Here is a tiny trained network, its code and every weight. The questions are about switching its units off for an input and a target symbol, where a switched-off unit gives its printed mean instead of its output.

import numpy as np


def w(rows, s, z=0):
    codes = np.array(rows[::2]) - 128.0
    scale = np.full(codes.shape[1], s)
    scale[-1] = z or s
    return codes * scale


def f(y):
    return np.maximum(y, 0)


def softmax(a):
    e = np.exp(a - a.max(-1, keepdims=True))
    return e / e.sum(-1, keepdims=True)


def log_softmax(a):
    a = a - a.max(-1, keepdims=True)
    return a - np.log(np.exp(a).sum(-1, keepdims=True))


def net(x, mask):
    ids = ['αγδθτφω'.index(c) for c in x.split()]
    T = len(ids)
    res = E[ids] + P[:T]
    u = 0
    for l in range(2):
        q, k, v = (res @ M[l].T for M in (Q, K, V))
        z = softmax(np.where(np.tri(T) > 0, q @ k.T / 2**0.5, -1e9)) @ v
        res = res + np.where(mask[u], z, O[l][:, -1]) @ O[l][:, :-1]
        u += 1
        y = f(res @ A[l][:, :-1].T + A[l][:, -1])
        res = res + np.where(mask[u : u + 12], y, B[l][:, -1]) @ B[l][:, :-1]
        u += 12
    return log_softmax(res[-1] @ U[:, :-1].T + U[:, -1])


Q, K, V, O, A, B = {}, {}, {}, {}, {}, {}
E = w([
[96,45,83,227,171,112,156,148,77,74],'α',
[47,151,165,254,203,174,107,205,170,73],'γ',
[35,100,72,135,96,47,59,124,129,164],'δ',
[131,108,96,123,48,111,156,227,130,181],'θ',
[135,145,150,47,31,193,132,123,12,45],'τ',
[120,110,156,161,102,183,255,108,190,171],'φ',
[155,168,80,80,170,37,205,69,177,117],'ω',
],0.0079)
P = w([
[63,83,250,140,159,86,137,112,65,148],'0',
[64,1,136,120,123,59,209,233,104,90],'1',
[146,193,93,202,118,107,194,172,21,118],'2',
[93,119,197,166,127,113,131,89,109,138],'3',
[59,24,89,97,114,82,176,199,168,77],'4',
[173,209,53,177,93,155,163,138,92,122],'5',
[138,120,140,136,111,153,118,78,178,118],'6',
[66,43,47,78,88,115,137,149,229,89],'7',
[193,222,7,167,57,223,108,103,151,101],'8',
[144,115,133,143,136,144,112,87,173,115],'9',
],0.0083)
Q[0] = w([
[115,126,46,178,87,133,155,164,99,81],'0.h1',
[192,247,120,114,96,176,62,103,67,176],'0.h1',
],0.013)
K[0] = w([
[170,176,109,63,17,247,95,97,130,68],'0.h1',
[63,100,196,103,120,102,157,175,39,105],'0.h1',
],0.011)
V[0] = w([
[208,125,137,17,57,79,147,87,81,116],'0.h1',
[123,166,128,125,79,116,134,163,178,254],'0.h1',
],0.0067)
O[0] = w([
[141,73,131,2,144,148,169,154,118,117,94],'0.h1',
[174,126,174,147,75,78,160,160,156,112,5],'0.h1',
],0.0098,0.0014)
A[0] = w([
[142,127,161,141,121,125,185,64,137,148,219],'0.n1',
[126,80,86,115,103,94,147,167,145,92,54],'0.n2',
[154,227,147,119,105,96,161,83,144,106,194],'0.n3',
[145,82,90,41,115,137,186,148,129,115,248],'0.n4',
[176,186,163,172,106,176,169,144,97,99,157],'0.n5',
[113,144,138,124,65,120,130,159,124,142,192],'0.n6',
[111,111,161,166,154,159,112,56,138,132,163],'0.n7',
[75,108,147,114,161,131,94,127,121,106,244],'0.n8',
[150,134,68,140,167,137,126,107,97,102,224],'0.n9',
[162,254,129,174,121,115,94,93,78,138,79],'0.n10',
[130,159,192,128,126,86,90,70,159,109,212],'0.n11',
[196,167,108,119,99,122,212,172,138,141,79],'0.n12',
],0.0087,0.0017)
B[0] = w([
[93,74,120,153,152,155,208,106,134,177,179],'0.n1',
[123,69,159,134,139,132,94,183,199,104,204],'0.n2',
[40,98,88,88,194,149,189,96,169,105,160],'0.n3',
[77,189,190,121,158,169,143,182,157,148,254],'0.n4',
[190,70,90,137,171,190,94,106,105,71,193],'0.n5',
[88,74,138,102,104,138,143,128,119,77,169],'0.n6',
[107,140,187,149,177,180,129,98,114,148,185],'0.n7',
[82,85,109,95,149,121,122,135,76,105,192],'0.n8',
[157,194,132,129,125,110,156,114,85,185,208],'0.n9',
[183,85,172,63,123,89,185,129,164,2,175],'0.n10',
[130,51,146,123,181,99,59,58,172,118,154],'0.n11',
[124,78,33,124,208,181,97,114,95,104,178],'0.n12',
],0.0071,0.0054)
Q[1] = w([
[83,98,96,129,126,143,203,206,168,82],'1.h1',
[241,255,75,113,96,109,118,119,76,230],'1.h1',
],0.008)
K[1] = w([
[152,153,104,68,127,230,135,76,177,104],'1.h1',
[70,62,198,149,165,114,182,171,2,111],'1.h1',
],0.0067)
V[1] = w([
[149,134,169,114,59,139,35,192,97,77],'1.h1',
[148,111,166,154,99,253,162,131,121,117],'1.h1',
],0.0066)
O[1] = w([
[50,73,121,205,74,215,56,167,158,51,1],'1.h1',
[110,155,247,146,3,225,199,61,21,156,236],'1.h1',
],0.0046,0.0059)
A[1] = w([
[184,137,39,142,136,72,102,151,131,74,140],'1.n1',
[81,70,161,93,141,121,94,129,136,151,122],'1.n2',
[218,109,150,137,63,95,144,100,81,138,133],'1.n3',
[167,70,16,167,159,106,56,147,104,100,123],'1.n4',
[78,106,109,135,92,149,49,183,143,109,108],'1.n5',
[134,91,100,187,64,79,93,186,209,117,41],'1.n6',
[75,157,125,171,167,134,103,81,116,189,161],'1.n7',
[102,138,143,144,2,77,163,156,128,125,202],'1.n8',
[77,144,94,134,103,125,135,120,94,143,236],'1.n9',
[144,177,134,190,92,149,138,116,64,175,204],'1.n10',
[70,87,136,182,133,77,113,85,155,155,254],'1.n11',
[155,209,115,123,129,164,131,186,90,101,131],'1.n12',
],0.0079,0.0033)
B[1] = w([
[131,128,200,130,97,32,154,130,194,184,156],'1.n1',
[154,75,135,118,122,107,150,96,168,79,199],'1.n2',
[52,85,173,132,146,103,118,40,133,169,170],'1.n3',
[140,42,141,165,79,78,46,78,153,252,166],'1.n4',
[81,114,142,147,221,209,55,24,89,115,165],'1.n5',
[167,245,254,197,228,141,76,127,171,140,150],'1.n6',
[170,164,88,132,128,159,82,201,104,137,205],'1.n7',
[99,199,140,220,57,141,205,154,93,41,183],'1.n8',
[96,136,79,132,98,148,124,140,90,145,215],'1.n9',
[85,186,154,92,201,121,118,122,129,175,231],'1.n10',
[181,143,81,122,74,123,126,213,119,143,253],'1.n11',
[179,130,149,166,121,100,69,146,149,204,193],'1.n12',
],0.0071,0.0057)
U = w([
[109,212,53,134,157,172,104,190,89,169,199],'α',
[191,163,188,177,190,156,112,141,156,42,15],'γ',
[178,5,43,117,61,137,91,145,116,142,135],'δ',
[117,151,120,148,2,101,197,176,129,94,248],'θ',
[46,53,91,106,149,164,129,21,97,54,48],'τ',
[105,119,245,147,141,98,112,84,163,232,25],'φ',
[162,114,134,44,182,65,155,176,178,115,207],'ω',
],0.0073,0.0015)

Each question gives the input, a string of symbols that net reads in full, and the target symbol t.
The units are the heads (2 rows each of Q, K, V and O) and the neurons (one row each of A and B). Each row of codes is followed by its name. A weight is (code - 128) times the scale printed after its matrix; where a second scale follows, it is the last column's (O, A, B and U).
mask holds one flag per unit, layer by layer, with each layer's heads first. A switched-off unit (its flag False) gives its mean, the last column of its rows in O or B, instead of its output. The means were averaged over made-up inputs and are rounded, as every weight is.
A unit's drop is (log p(t) with every unit on - log p(t) with that unit switched off) / (log p(t) with every unit on - log p(t) with every unit switched off).
The circuit of an input: a set's keep is (log p(t) with only the set's units on - log p(t) with every unit switched off) / (log p(t) with every unit on - log p(t) with every unit switched off). Starting from the 12 units with the biggest drops (on a tie, the unit counted first), units are removed one at a time, each time the one whose removal leaves the highest keep (on an exact tie, the one counted first), for as long as the keep stays at least 0.8.
units of the circuit, in order: the units of the circuit, biggest drop first
unit that matters most: the unit with the biggest drop
k most important neurons: the k neurons with the biggest drops, biggest first
top k neurons in layer l: the k neurons of layer l with the biggest drops, biggest first
input α α α, target φ: most important neuron => 0.n10
input θ φ τ φ φ α θ α, target γ: 3 most important neurons => 1.n6; 0.n2; 1.n5
input α γ τ α α, target τ: units of the circuit, in order => 0.h1; 1.h1; 1.n5; 0.n8
input α φ α α α, target δ: units of the circuit, in order => 0.h1; 0.n4; 1.n4; 1.n11
input ω α γ φ α ω, target ω: units of the circuit, in order => 0.n10; 0.n3; 1.h1
input φ φ φ δ θ, target θ: units of the circuit, in order => 1.n8; 0.h1
input α α α δ γ α φ τ, target θ: units of the circuit, in order => 1.h1; 1.n8; 0.n5; 0.n12
input α α τ θ δ γ τ δ, target τ: units of the circuit, in order => 1.n5; 1.h1
input ω φ ω α φ φ τ γ, target θ: top 2 neurons in layer 1 => 1.n8; 1.n10
input α φ θ α α, target γ: top 2 neurons in layer 0 => 0.n2; 0.n1
input θ δ α α α, target δ: top 2 neurons in layer 0 => 0.n4; 0.n8
input α δ α τ γ θ α α ω α, target ω: units of the circuit, in order => 0.h1; 1.h1; 0.n3
input α α ω, target ω: units of the circuit, in order => 1.h1; 0.n10; 0.n3
input δ φ φ τ α α α τ, target τ: units of the circuit, in order => 1.n5; 1.h1; 1.n11
input φ φ γ, target γ: units of the circuit, in order => 0.n10; 0.h1
input δ α α φ α α θ θ δ, target θ: unit that matters most => 0.n10
input α α θ φ φ θ, target δ: units of the circuit, in order => 0.n12; 0.h1; 0.n5; 1.n4
input ω α θ, target δ: 2 most important neurons => 0.n12; 1.n4
input α α θ α α φ δ τ, target θ: top 2 neurons in layer 0 => 0.n5; 0.n12
input α α α θ, target θ: unit that matters most => 1.n8
input α α δ τ φ, target θ: 2 most important neurons => 1.n8; 0.n5
input α τ θ φ φ θ δ, target δ: top 2 neurons in layer 1 => 1.n11; 1.n10
input α α φ δ α α α φ α φ, target α: top 2 neurons in layer 1 => 1.n7; 1.n11
input α ω τ φ α α α δ, target φ: top 4 neurons in layer 1 => 1.n6; 1.n4; 1.n1; 1.n5
